Up to rounding, each matrix moves every point onto a flat space through zero. How many dimensions does that space have?
+0.84 +0.11 -0.11 +0.22 +0.20 +0.13 -0.04 -0.08

+0.11 +0.86 +0.04 -0.22 -0.09 -0.17 +0.00 -0.13

-0.11 +0.04 +0.89 +0.10 +0.18 +0.02 -0.05 -0.20

+0.22 -0.22 +0.10 +0.62 -0.20 -0.27 +0.01 -0.12

+0.20 -0.09 +0.18 -0.20 +0.72 -0.08 +0.07 +0.27

+0.13 -0.17 +0.02 -0.27 -0.08 +0.78 -0.01 -0.22

-0.04 +0.00 -0.05 +0.01 +0.07 -0.01 +0.98 -0.12

-0.08 -0.13 -0.20 -0.12 +0.27 -0.22 -0.12 +0.32
 -> 6

+0.71 -0.04 -0.18 -0.06 +0.27 +0.11 +0.26 +0.13

-0.04 +0.27 -0.30 +0.25 +0.01 +0.01 -0.08 -0.19

-0.18 -0.30 +0.77 +0.09 +0.18 +0.02 +0.09 +0.06

-0.06 +0.25 +0.09 +0.80 -0.01 +0.18 +0.20 -0.10

+0.27 +0.01 +0.18 -0.01 +0.69 +0.01 -0.16 -0.29

+0.11 +0.01 +0.02 +0.18 +0.01 +0.70 -0.28 +0.29

+0.26 -0.08 +0.09 +0.20 -0.16 -0.28 +0.63 +0.10

+0.13 -0.19 +0.06 -0.10 -0.29 +0.29 +0.10 +0.42
 -> 5

+0.69 +0.09 +0.03 -0.29 -0.27 +0.11 -0.09 -0.17

+0.09 +0.88 +0.06 +0.12 +0.08 +0.10 +0.24 -0.07

+0.03 +0.06 +0.78 -0.24 +0.29 -0.03 -0.12 +0.11

-0.29 +0.12 -0.24 +0.36 +0.14 +0.19 -0.10 -0.11

-0.27 +0.08 +0.29 +0.14 +0.35 -0.05 -0.14 -0.15

+0.11 +0.10 -0.03 +0.19 -0.05 +0.72 -0.30 +0.22

-0.09 +0.24 -0.12 -0.10 -0.14 -0.30 +0.46 +0.22

-0.17 -0.07 +0.11 -0.11 -0.15 +0.22 +0.22 +0.76
 -> 5

+0.09 -0.19 +0.18 +0.08 +0.04 +0.08 +0.02 -0.03

-0.19 +0.56 -0.11 -0.36 -0.12 -0.08 -0.06 +0.21

+0.18 -0.11 +0.74 -0.14 +0.01 +0.30 +0.00 +0.19

+0.08 -0.36 -0.14 +0.29 +0.08 -0.04 +0.04 -0.21

+0.04 -0.12 +0.01 +0.08 +0.03 +0.01 +0.01 -0.05

+0.08 -0.08 +0.30 -0.04 +0.01 +0.12 +0.00 +0.06

+0.02 -0.06 +0.00 +0.04 +0.01 +0.00 +0.01 -0.03

-0.03 +0.21 +0.19 -0.21 -0.05 +0.06 -0.03 +0.16
 -> 2

+0.84 +0.15 -0.09 +0.09 +0.10 -0.04 +0.12 -0.26

+0.15 +0.86 +0.08 -0.09 -0.10 +0.04 -0.11 +0.25

-0.09 +0.08 +0.95 +0.05 +0.06 -0.02 +0.07 -0.14

+0.09 -0.09 +0.05 +0.94 -0.06 +0.03 -0.07 +0.16

+0.10 -0.10 +0.06 -0.06 +0.93 +0.03 -0.08 +0.17

-0.04 +0.04 -0.02 +0.03 +0.03 +0.99 +0.03 -0.07

+0.12 -0.11 +0.07 -0.07 -0.08 +0.03 +0.91 +0.20

-0.26 +0.25 -0.14 +0.16 +0.17 -0.07 +0.20 +0.57
 -> 7

+0.69 +0.13 +0.04 +0.16 +0.15 -0.27 -0.08 +0.26

+0.13 +0.95 -0.01 -0.06 -0.06 +0.11 +0.03 -0.11

+0.04 -0.01 +1.00 -0.02 -0.02 +0.03 +0.01 -0.03

+0.16 -0.06 -0.02 +0.92 -0.08 +0.14 +0.04 -0.13

+0.15 -0.06 -0.02 -0.08 +0.92 +0.14 +0.04 -0.13

-0.27 +0.11 +0.03 +0.14 +0.14 +0.76 -0.07 +0.23

-0.08 +0.03 +0.01 +0.04 +0.04 -0.07 +0.98 +0.07

+0.26 -0.11 -0.03 -0.13 -0.13 +0.23 +0.07 +0.78
 -> 7

+0.72 +0.29 +0.22 -0.04 +0.13 -0.12 -0.18 -0.05

+0.29 +0.69 -0.23 +0.04 -0.14 +0.12 +0.19 +0.06

+0.22 -0.23 +0.82 +0.03 -0.10 +0.09 +0.14 +0.04

-0.04 +0.04 +0.03 +0.99 +0.02 -0.02 -0.03 -0.01

+0.13 -0.14 -0.10 +0.02 +0.94 +0.06 +0.08 +0.03

-0.12 +0.12 +0.09 -0.02 +0.06 +0.95 -0.08 -0.02

-0.18 +0.19 +0.14 -0.03 +0.08 -0.08 +0.89 -0.03

-0.05 +0.06 +0.04 -0.01 +0.03 -0.02 -0.03 +0.99
 -> 7

+0.88 -0.01 -0.13 +0.01 +0.29 -0.06 -0.01 +0.00

-0.01 +0.83 -0.13 -0.22 -0.01 +0.12 +0.06 -0.24

-0.13 -0.13 +0.42 +0.10 +0.19 +0.35 -0.19 -0.10

+0.01 -0.22 +0.10 +0.52 +0.02 -0.06 +0.24 -0.36

+0.29 -0.01 +0.19 +0.02 +0.25 +0.26 -0.03 -0.01

-0.06 +0.12 +0.35 -0.06 +0.26 +0.59 +0.15 +0.11

-0.01 +0.06 -0.19 +0.24 -0.03 +0.15 +0.84 +0.13

+0.00 -0.24 -0.10 -0.36 -0.01 +0.11 +0.13 +0.66
 -> 5

+0.73 -0.08 -0.20 -0.05 -0.02 -0.36 +0.13 +0.01

-0.08 +0.01 +0.02 +0.01 +0.00 +0.04 -0.01 +0.00

-0.20 +0.02 +0.05 +0.01 +0.01 +0.10 -0.04 +0.00

-0.05 +0.01 +0.01 +0.00 +0.00 +0.02 -0.01 +0.00

-0.02 +0.00 +0.01 +0.00 +0.00 +0.01 +0.00 +0.00

-0.36 +0.04 +0.10 +0.02 +0.01 +0.18 -0.06 +0.00

+0.13 -0.01 -0.04 -0.01 +0.00 -0.06 +0.02 +0.00

+0.01 +0.00 +0.00 +0.00 +0.00 +0.00 +0.00 +0.00
 -> 1
